[128 = 0]
[166 103 158  93 145 172 143 146 121 123 138  78 150 151 132 157 145 120
 119 130  96  92  78 157 124  99 116 166  63 151 149  63 124 108  92 235
 111  98 115 142 148 128 110 135 155 175] : 7
[137 148 157 108 107 138 115 139 116 155 106 113 133 132 129 143 121 115
 108  89 102 110 142 143  92  88 171 198 114 134 133  74  87  95 145 204
 117 147 145 116 116 155  98 127 145 164] : 10
[132 118  51 152 157 138 152 113  99 124 136 169 159 125 129 115 147 186
 142 164 157 137 104 119 150 148 108  99 151 129 133 136 144 155  99  89
 131 142 104 188 136  98 165 110 131 120] : 4
[145 168 145  94 118 116 152  93 125 122  91 155 137 164 154 143 148 196
 171 121 153 129 130 131 149 150  81  94  93  87 147  89 143 116 137 150
 119  73 116 141 114 120 148 126 179 138] : 6
[146 141 121 118  95 162 115 168 120 160  98 115 149 124 133 147 135 119
 116 140 146 137 117 110 115 102 148 174  90 160  97  23 108 107 138 197
 146 160 172  95  95 140  99 135 160 175] : 10
[127 159 130 108 110  88 123 112 178 179 113 134 144 118 156 170 115 171
 112  64  83  83 137 145  93 135 164 194 143 100 113  86  93 115 166 137
 122 170 116 157 156 109 105 123 149 144] : 6
[123 137 102 144 140 171 121 145  39 133 139 164 135 135 124 101 117  82
 135 136 121 146 128 124  99  74 180 186 136 166 159 135  96 114  97 154
 110 128 130 112 109 164 140 110 120 148] : 10
[155 158 119 128 135 135 132 103 103 115 117 169 142 163 164 107 158 149
 155 125 152 148 114 144 161 134  56  70  79 103 122  91 143 111 119 160
 140  61 134  85 159 117 135 149 165 159] : 7
[145 135 117 129 104 152 151  86 109 129  87  88 157 118 107  70 141  92
 145 120  84 130 125 130 138  94 135 153 161  89 151 110 121 149  91 135
 138 157 106 195 163 114  82 110 128 114] : 12
[129 104 108 135 169 104  99 168 123 111 190 148 119 123 113 152 148 188
  89  90 136  88 152 161 106 105 156  84 134 148 106 145 124  88 150 143
 123 105 112 136  83 128 119 152  88 164] : 0
[135 133  93 152 150 101 139  62 132 124 114 151 155 114 133  90 141 145
 149  84 108 115 124 157 130  85 111  90 170  68 127 142 130 126 115  97
 130 139  78 178 206  93 120 118 117 107] : 7
[135 110  81 149 147 104 138 125 131 122 105 135 146 115 102 140 167 219
 141 153 216 143 137 105 144 137 111  70 145 106  96  83 154 132 142 132
 153 131 104 179  98 120 129 137 132 132] : 4
[152 144  96 104 114 125 143 135 148 151 110 143 164 142 157 169 152 192
 129 152 165 129  88 114 162 164  93 105  93 135 105  45 147 139 127 138
 148 124 149 161 125  85 137 133 179 155] : 4
[120  81  94 146 161  99 157  98 181 138 109  83 137  95  83 175 138 248
 122  86 139  87 152 132  96 137 141 177 206  79 112 110 116 144 146 131
 109 188 121 255 138 119 124 122 115 107] : 4
[132 118  75 172 114 153 133  89  89 125 125 145 136 133 141  73 142 124
 123 115 119 173 151 126 125 118 109 168 164  96 121 120  98 144 115 134
 134 120 205 100 166 146  91 147 120 138] : 12
[159 117  80 126 133 171 134 154 105 132 140 148 157 153 147 152 163 151
 124 172 164 145  82 122 154 139  87 112  58 160 116  46 140 123 102 185
 141  85 162  97 139 117 137 147 167 179] : 6
[153 144 146  96 136 149 125 138  91 121 153 135 141 155 148 121 131  91
 127 113  77  97 103 163 117  86 141 138  91 155 164 125 114  97 102 181
 108  79 103 125 150 132 120 124 138 169] : 7
[127 165 112 111 117 132 112 165 103 170 136 151 145 136 153 152 110 112
 110 109  96  96 120 134  93 109 193 206 115 168 136  99  91 110 142 147
 115 147 158 103 118 134 131 111 139 165] : 7
[147  93  99 116 128 178 166 144 113 124 102  89 154 141 106 170 154 198
 147 186 171 143  96  95 138 138 109 185  95 155 142  40 138 150 105 198
 111 127 155 181  75 140 139 126 170 151] : 7
[119 162 131 125 146 126 160  81  71 101  60 169 121 145 114 123 149 225
 211 148 222 170 158  96 135 131 107  87 135  97 168 118 150 118 144 145
 101  92  93 172  52 159 182 111 162 109] : 7
[145 169 120 126 110 144 153  59  99 142  78 144 155 141 150  81 129  98
 179 118  99 151 116 129 142 119 108 133 128  84 154 103 124 140 105 128
 132 134 114 150 176 113 112 109 162 127] : 12
[120 119  41 168 150 110 113 127 133 160 182 180 146 112 157 147 127 161
  81 101 113 115 126 143 103 138 149 160 165 133  93 132  99 132 138  91
 138 146 179 122 184 106 131 139 104 148] : 4
[148 143  89 133  95 171 137 126 100 157 114 140 161 137 156 116 129  94
 124 133 103 163  99 115 134 120 127 200 107 139 119  56 104 144 105 170
 140 148 201 104 165 129 100 133 159 163] : 12
[131 146 104 145  93 127 144  92 106 139  83 124 148 106  95  72 142 109
 149 122 131 152 162 109 129 101 165 141 193  80 133 115 121 148 132 116
 144 174 132 193 108 135  77 115 119  98] : 12
[143 132 148  95 124 125 160 127 161 136  60  84 149 118 107 171 148 206
 159 127 175 107 120 110 130 132 132 135 116 112 127  32 145 125 140 177
 129 164  91 215  90 120 124 113 166 134] : 6
[129 145 143 123 135  88 127  93 160 151 114 112 134 115 131 139 125 153
 127  41  77  70 144 166  88 105 162 150 167  74 124 121 105 105 155 134
 118 161 100 177 182 115  95 120 121 116] : 7
[150 148 145  95 102 122 165  85 129 109 110 129 149 170 144 121 155 180
 154 109 111 128 133 138 151 153  85 102 121  76 150 124 136 134 126 137
 116  63 143 175 131 124 115 140 161 132] : 6
[106 121  87 157 170 110 121 114 133 162 116 155 135  94 128 171 109 179
 129  87 131  99 136 132  74 115 177 200 171 137 114 103  92 109 150 129
 110 200 118 162 148 128 154 106 123 128] : 6
[128 147  90 160 135 150 120  82  94 160 110 166 141 125 165 119 114 114
 131 107  73 151 117 127 100 109 136 199 131 121 123  79  87 122 122 158
 124 154 184  77 192 133 130 123 153 149] : 12
[144 126 146  97 120 148 132 150 100 116 166 133 132 169 132 147 136 141
 108 106 106 113 134 151 108 114 133 166 101 147 150 126 105 106 131 190
  97  62 165 113 107 156 119 149 138 179] : 6
[138 159 106 103  87 176 148 133  96 153 124 147 162 160 159 132 125 109
 130 142  91 141  99 123 132 130 127 212  98 153 146  79 105 142 104 162
 118 113 197 113 136 130 126 121 166 165] : 10
[130  78 117 134 188 148 151 141  93 103 147  94 133 127  76 161 139 191
 137 124 147  95 127 138  98  96 156 155 151 137 163 139 120 116 108 166
  82 126  85 215  98 157 149 115 108 135] : 4
[132 137  69 149 148 125 131  87 125 158 145 182 151 138 187 147 121 158
 122  96  91 124 102 148 112 149 106 186 131 111 120 116  98 131 120 116
 122 124 176 118 221  98 152 125 154 149] : 7
[168 102  62 195  91 139  68 131 101 113 207 154 145 108 122   1 180   1
  37  90  67 164 156 181 169  58 109  37 147  89  61 139 106 128  96 119
 216 102 196  19 246 114   1 202  45 175] : 12
[144 140 141 109 144 128 135 120 146 159  86  98 154 105 122 154 129 140
 140 101 103  81 100 144 109  98 156 131 114 120 130  57 125 106 119 171
 130 187  59 195 157 101 121 100 146 155] : 7
[126 144 113 146 120 126 115 117 120 163 109 149 129 128 145 134 125 142
 121  95 136 136 148 126  91 117 134 192 126 114 107  66  89 107 163 183
 128 145 195  78 141 151 111 135 155 161] : 10
[142 139  74 156 115 154 152  76  89 132 104 156 156 136 139  59 139 107
 149 135 104 162 121 122 143 125 102 148 158  88 138 124 123 162  98 116
 137 130 159 136 180 120 102 122 136 119] : 12
[134 133 105 103 100 141 136 168 118 166 149 133 156 143 149 196 120 142
  97 138 100 104 103 124 105 135 166 243 111 172 123  81  95 134 126 161
 109 142 195 135 117 134 126 126 157 171] : 7
[111 101  91 152 175 127 131 135  88 116 157 142 122 116  92 132 128 189
 126 112 152 111 155 132  88  96 178 150 183 137 147 151 108 119 135 120
  96 137 111 182  96 156 149 117  86 127] : 4
[130 147 109  99 136 144 162 117 100 142 119 143 162 139 135 141 107 139
 152 136  77  99  90 129 119 127 173 190 143 132 178 145 121 144  97 117
  98 142  87 216 131 109 160  79 152 122] : 6
[131 110  87 145 163 155 133 154  49 100 174 175 133 156 120 124 149 171
 128 163 170 147 125 122 128 116 128 113 120 163 154 153 127 123 111 143
 106  67 139 127  85 156 168 138 116 161] : 4
[145 152 160  83 121 118 136 115 164 161  98 102 152 128 144 165 125 147
 135  77  73  74 105 150 105 113 152 177 108 111 140  70 115 107 131 171
 118 161 101 170 159 101 112 107 158 144] : 7
[128 102  96 129 150 175 131 166  81 138 157 133 138 142 123 161 123 159
 113 145 145 127 115 116  95 107 165 220 112 183 143  91  97 120 114 200
  94 131 172 119  86 163 149 124 134 170] : 7
[143 157 134 122  99 100 135  87 154 153  75 117 144 108 128 108 142 133
 145  86 125 124 144 130 128 111 132 125 146  66 112  68 124 121 144 144
 151 173 111 168 149 110  79 123 146 121] : 10
[140 110  89 142 149 118 130  85 180 171 148 132 152 127 174 169 122 212
  96  60  65  98  96 167 100 150 100 206 128  93  95  83  89 127 129 147
 122 148 190 133 249  97 103 146 152 162] : 6
[126  98  64 130 156 113 126 165 157 154 146 130 147 110 123 213 140 245
 100 134 174 101 108 116 111 149 154 149 132 158  84  69 125 124 150 143
 126 167 135 182  92 115 156 129 133 149] : 0
[131 125  52 163 145 103 136  83 147 158 134 154 164 104 145 121 136 144
 121 114  97 121 108 142 137 140 119 123 177 100 101 131 123 150 113  87
 155 174 124 178 212  77 106 122 121 119] : 6
[152 122 146 129 119 152 132 109 128 134  59  82 129 120  92 132 154 152
 155 112 172 150 145 115 117  95 109 119 105  95 112   4 123 101 135 231
 134 156 127 127 105 155  82 139 163 148] : 12
[134 149  77 123 141 110 143 102 116 147 157 182 171 141 170 130 121 142
 129 112  64  98  91 155 115 145 134 141 144 122 148 160 119 139 102  72
 120 120 113 172 202  84 147 106 133 128] : 4
[139 114 145  93 153 115 128 167 147 121 146 114 136 143 119 195 153 226
 119 105 164  77 123 143 116 128 141 111  96 139 129  90 136  97 150 178
 108 104 107 167  81 132 142 140 133 162] : 0
